Here is a tiny trained network, its code and every weight. The questions are about switching its units off for an input and a target symbol, where a switched-off unit gives its printed mean instead of its output.

import numpy as np


def w(rows, s, z=0):
    codes = np.array(rows[::2]) - 128.0
    scale = np.full(codes.shape[1], s)
    scale[-1] = z or s
    return codes * scale


def f(y):
    return np.maximum(y, 0)


def softmax(a):
    e = np.exp(a - a.max(-1, keepdims=True))
    return e / e.sum(-1, keepdims=True)


def log_softmax(a):
    a = a - a.max(-1, keepdims=True)
    return a - np.log(np.exp(a).sum(-1, keepdims=True))


def net(x, mask):
    ids = ['ΛΞΠΩβδεφ'.index(c) for c in x.split()]
    T = len(ids)
    res = E[ids] + P[:T]
    u = 0
    for l in range(2):
        q, k, v = (res @ M[l].T for M in (Q, K, V))
        z = softmax(np.where(np.tri(T) > 0, q @ k.T / 3**0.5, -1e9)) @ v
        res = res + np.where(mask[u], z, O[l][:, -1]) @ O[l][:, :-1]
        u += 1
        y = f(res @ A[l][:, :-1].T + A[l][:, -1])
        res = res + np.where(mask[u : u + 12], y, B[l][:, -1]) @ B[l][:, :-1]
        u += 12
    return log_softmax(res[-1] @ U[:, :-1].T + U[:, -1])


Q, K, V, O, A, B = {}, {}, {}, {}, {}, {}
E = w([
[174,114,181,104,132,45,118,118,91,90],'Λ',
[98,136,194,236,124,193,91,204,135,161],'Ξ',
[135,107,110,104,85,173,108,116,78,144],'Π',
[135,123,88,102,85,54,104,250,177,121],'Ω',
[154,57,27,95,112,148,127,160,149,65],'β',
[139,157,41,84,103,189,111,153,93,178],'δ',
[121,169,173,129,160,192,115,145,138,212],'ε',
[166,161,186,91,237,59,76,75,136,78],'φ',
],0.022)
P = w([
[102,157,101,70,69,81,116,115,152,116],'0',
[151,76,179,38,106,146,107,164,121,105],'1',
[247,82,91,52,111,133,101,60,157,151],'2',
[91,155,142,150,84,109,100,123,152,157],'3',
[100,126,121,100,152,160,134,166,119,98],'4',
[108,29,117,154,102,51,112,104,72,190],'5',
[120,185,113,128,115,129,84,42,117,137],'6',
[129,154,100,103,165,161,161,152,101,105],'7',
[220,60,114,157,145,174,153,24,161,184],'8',
[80,173,103,143,146,152,87,68,156,119],'9',
[172,177,116,125,172,142,185,152,48,131],'10',
[120,36,41,111,169,82,81,122,179,144],'11',
],0.013)
Q[0] = w([
[44,254,190,88,107,114,210,87,130,146],'L0H0',
[81,141,105,5,105,122,138,123,85,243],'L0H0',
[126,114,62,194,90,231,221,163,41,6],'L0H0',
],0.0086)
K[0] = w([
[63,166,184,40,239,166,103,112,93,161],'L0H0',
[98,121,70,52,106,154,215,142,116,254],'L0H0',
[132,139,71,193,81,225,46,153,45,31],'L0H0',
],0.0096)
V[0] = w([
[101,87,160,42,118,173,190,108,81,114],'L0H0',
[104,83,187,125,76,102,69,73,230,150],'L0H0',
[175,101,153,110,111,87,254,212,144,174],'L0H0',
],0.0072)
O[0] = w([
[65,155,201,133,162,110,147,135,161,140,145],'L0H0',
[202,166,2,103,45,197,85,160,20,173,5],'L0H0',
[38,142,93,84,147,209,115,64,159,144,110],'L0H0',
],0.0058,0.0029)
A[0] = w([
[120,133,14,148,119,138,185,86,61,15,96],'L0N0',
[121,126,160,64,209,193,79,165,62,102,119],'L0N1',
[118,69,254,102,105,179,120,207,156,97,108],'L0N2',
[125,88,101,173,180,78,67,104,108,167,44],'L0N3',
[89,125,113,114,197,111,130,231,88,109,90],'L0N4',
[53,183,128,122,22,171,85,73,117,93,130],'L0N5',
[125,176,121,162,17,94,194,71,128,17,2],'L0N6',
[203,183,124,81,113,152,206,143,127,119,110],'L0N7',
[101,126,54,137,71,144,176,100,82,157,86],'L0N8',
[131,52,90,216,136,74,134,85,174,113,154],'L0N9',
[79,128,136,38,174,131,104,33,139,158,51],'L0N10',
[126,228,105,139,121,111,165,151,132,185,135],'L0N11',
],0.0091,0.0025)
B[0] = w([
[87,147,182,163,102,134,130,167,163,161,160],'L0N0',
[100,108,102,174,89,154,211,176,90,142,253],'L0N1',
[196,120,109,95,155,35,146,136,155,59,206],'L0N2',
[95,73,47,88,125,135,112,125,101,113,176],'L0N3',
[127,159,201,166,161,168,173,104,92,145,221],'L0N4',
[131,145,203,131,213,119,116,140,140,84,198],'L0N5',
[193,135,117,127,122,2,146,170,189,231,136],'L0N6',
[118,87,100,132,127,233,133,139,80,136,198],'L0N7',
[157,120,145,138,186,111,129,80,121,109,207],'L0N8',
[142,149,110,138,120,157,67,139,121,159,157],'L0N9',
[158,100,133,94,101,66,83,149,183,80,232],'L0N10',
[77,155,75,113,109,126,62,100,139,82,242],'L0N11',
],0.011,0.0056)
Q[1] = w([
[64,124,90,112,222,127,49,119,60,185],'L1H0',
[138,73,119,128,165,129,82,95,202,167],'L1H0',
[8,66,160,142,134,44,171,146,130,176],'L1H0',
],0.013)
K[1] = w([
[198,161,73,171,118,185,190,5,135,134],'L1H0',
[165,37,122,175,141,117,89,96,154,209],'L1H0',
[247,107,184,29,122,211,174,143,203,132],'L1H0',
],0.012)
V[1] = w([
[206,162,11,176,183,74,147,173,106,33],'L1H0',
[187,156,178,57,152,101,115,38,38,119],'L1H0',
[204,104,230,205,54,79,34,166,70,102],'L1H0',
],0.011)
O[1] = w([
[177,234,114,151,206,100,106,134,235,102,254],'L1H0',
[195,84,77,37,133,129,101,255,86,138,104],'L1H0',
[49,72,117,227,147,65,157,206,160,51,68],'L1H0',
],0.0097,0.0074)
A[1] = w([
[82,223,115,158,39,161,149,194,126,179,135],'L1N0',
[228,55,106,130,58,167,131,98,80,229,77],'L1N1',
[140,102,177,158,102,1,148,121,188,136,106],'L1N2',
[129,136,57,167,21,178,126,49,50,186,115],'L1N3',
[145,139,141,90,161,185,81,188,106,142,100],'L1N4',
[119,166,112,127,131,100,82,99,198,154,55],'L1N5',
[223,74,128,148,95,136,20,65,157,204,61],'L1N6',
[104,213,172,119,98,28,140,97,169,98,49],'L1N7',
[145,38,94,127,36,131,218,124,76,176,3],'L1N8',
[79,195,124,178,130,236,92,197,47,43,94],'L1N9',
[167,159,253,69,129,96,180,113,201,130,134],'L1N10',
[127,92,117,156,177,180,225,171,78,89,111],'L1N11',
],0.0091,0.0035)
B[1] = w([
[108,166,68,90,124,91,130,89,96,92,178],'L1N0',
[5,185,170,169,94,24,28,168,133,149,252],'L1N1',
[116,107,99,93,182,196,91,18,132,150,203],'L1N2',
[255,54,171,137,62,102,171,156,160,63,243],'L1N3',
[170,104,149,242,90,132,203,89,124,146,225],'L1N4',
[116,122,138,165,116,148,111,91,65,113,213],'L1N5',
[100,129,98,56,233,187,216,122,134,151,241],'L1N6',
[181,125,193,106,32,107,140,228,81,177,224],'L1N7',
[153,227,165,122,219,232,72,63,155,100,166],'L1N8',
[159,133,179,27,122,141,120,72,141,147,191],'L1N9',
[54,53,51,151,171,137,137,181,128,106,216],'L1N10',
[45,154,100,106,75,125,119,145,70,145,159],'L1N11',
],0.01,0.014)
U = w([
[91,41,169,140,198,144,172,222,94,88,217],'Λ',
[79,215,102,150,149,134,116,171,49,84,180],'Ξ',
[144,160,97,110,216,183,140,92,92,117,157],'Π',
[156,77,140,129,144,95,155,96,140,99,190],'Ω',
[190,126,116,178,198,104,102,144,144,132,47],'β',
[143,120,195,135,211,151,74,133,147,115,4],'δ',
[134,84,141,110,207,45,124,134,178,253,173],'ε',
[87,98,93,186,164,87,97,76,148,123,152],'φ',
],0.0046,0.0024)

Each question gives the input, a string of symbols that net reads in full, and the target symbol t.
The units are the heads (3 rows each of Q, K, V and O) and the neurons (one row each of A and B). Each row of codes is followed by its name. A weight is (code - 128) times the scale printed after its matrix; where a second scale follows, it is the last column's (O, A, B and U).
mask holds one flag per unit, layer by layer, with each layer's heads first. A switched-off unit (its flag False) gives its mean, the last column of its rows in O or B, instead of its output. The means were averaged over made-up inputs and are rounded, as every weight is.
A unit's drop is (log p(t) with every unit on - log p(t) with that unit switched off) / (log p(t) with every unit on - log p(t) with every unit switched off).
The circuit of an input: a set's keep is (log p(t) with only the set's units on - log p(t) with every unit switched off) / (log p(t) with every unit on - log p(t) with every unit switched off). Starting from the 12 units with the biggest drops (on a tie, the unit counted first), units are removed one at a time, each time the one whose removal leaves the highest keep (on an exact tie, the one counted first), for as long as the keep stays at least 0.8.
units of the circuit, in order: the units of the circuit, biggest drop first
unit that matters most: the unit with the biggest drop
k most important neurons: the k neurons with the biggest drops, biggest first
top k neurons in layer l: the k neurons of layer l with the biggest drops, biggest first
input β ε δ δ δ δ Ξ δ φ, target ε: 3 most important neurons : L1N1; L0N5; L0N3
input Ξ Π Ω Λ δ δ δ Ω, target Ξ: 2 most important neurons : L1N3; L1N6
input Λ Ω β δ Ω Ω φ, target β: units of the circuit, in order : L0H0; L1H0; L0N3
input δ Ξ Ξ φ Ξ δ, target φ: unit that matters most : L0H0
input δ δ ε Ξ φ Π δ Ω δ, target Ξ: units of the circuit, in order : L1H0; L1N11; L1N1; L0N2
input φ Ω φ δ, target Π: top 3 neurons in layer 1 : L1N1; L1N3; L1N7
input δ ε Ξ Ω Ω δ δ Ω Λ, target ε: 2 most important neurons : L1N1; L1N6
input δ Ξ δ ε δ ε δ φ, target Λ: units of the circuit, in order : L1N7; L1N10
input δ δ δ ε Ω δ δ δ Ξ Π δ, target Ω: units of the circuit, in order : L1N3; L1H0; L0N2; L0N7
input Ω δ Π, target Π: top 4 neurons in layer 1 : L1N6; L1N1; L1N3; L1N7
input δ ε δ φ δ Π δ Ω δ, target Ξ: units of the circuit, in order : L1H0; L1N11; L1N8
input Λ δ δ ε Ξ ε Ξ Ξ φ δ Π β, target β: units of the circuit, in order : L1H0; L0N9; L0N3; L1N4
input Ω ε δ Ξ ε δ Ω, target Π: units of the circuit, in order : L0H0; L1N1; L1N3
input ε δ ε β, target φ: unit that matters most : L1H0
input Ω Ω δ φ ε, target Λ: units of the circuit, in order : L0N2; L1N10; L0H0
input ε δ Λ ε ε β φ Π, target Λ: top 3 neurons in layer 0 : L0N2; L0N11; L0N10
input φ Ξ ε, target β: top 2 neurons in layer 1 : L1N4; L1N6
input Ξ δ ε Ξ Ξ δ Π δ β δ Ξ φ, target Ω: top 2 neurons in layer 1 : L1N3; L1N1
input δ φ δ Ξ ε Ω Λ, target ε: top 2 neurons in layer 0 : L0N6; L0N1
input Ξ δ Ω, target φ: units of the circuit, in order : L1H0
input δ Ω ε Ω ε ε δ δ β Ω Ξ Π, target Ω: top 2 neurons in layer 0 : L0N0; L0N2
input Π φ Ξ, target Ξ: top 4 neurons in layer 0 : L0N2; L0N10; L0N11; L0N0
input ε φ φ Ξ Ξ φ β δ β, target β: units of the circuit, in order : L1H0; L0N3; L0H0
input φ δ δ, target β: units of the circuit, in order : L1H0; L0H0; L1N4
input δ δ δ δ ε Π, target ε: units of the circuit, in order : L1N1; L1H0; L1N6
input δ ε Ω δ δ Λ, target Π: top 3 neurons in layer 0 : L0N4; L0N1; L0N8
input Π φ Λ Ω δ δ, target Λ: units of the circuit, in order : L1H0
input δ Ξ Ξ Ω δ δ, target φ: units of the circuit, in order : L0H0; L1H0; L1N2
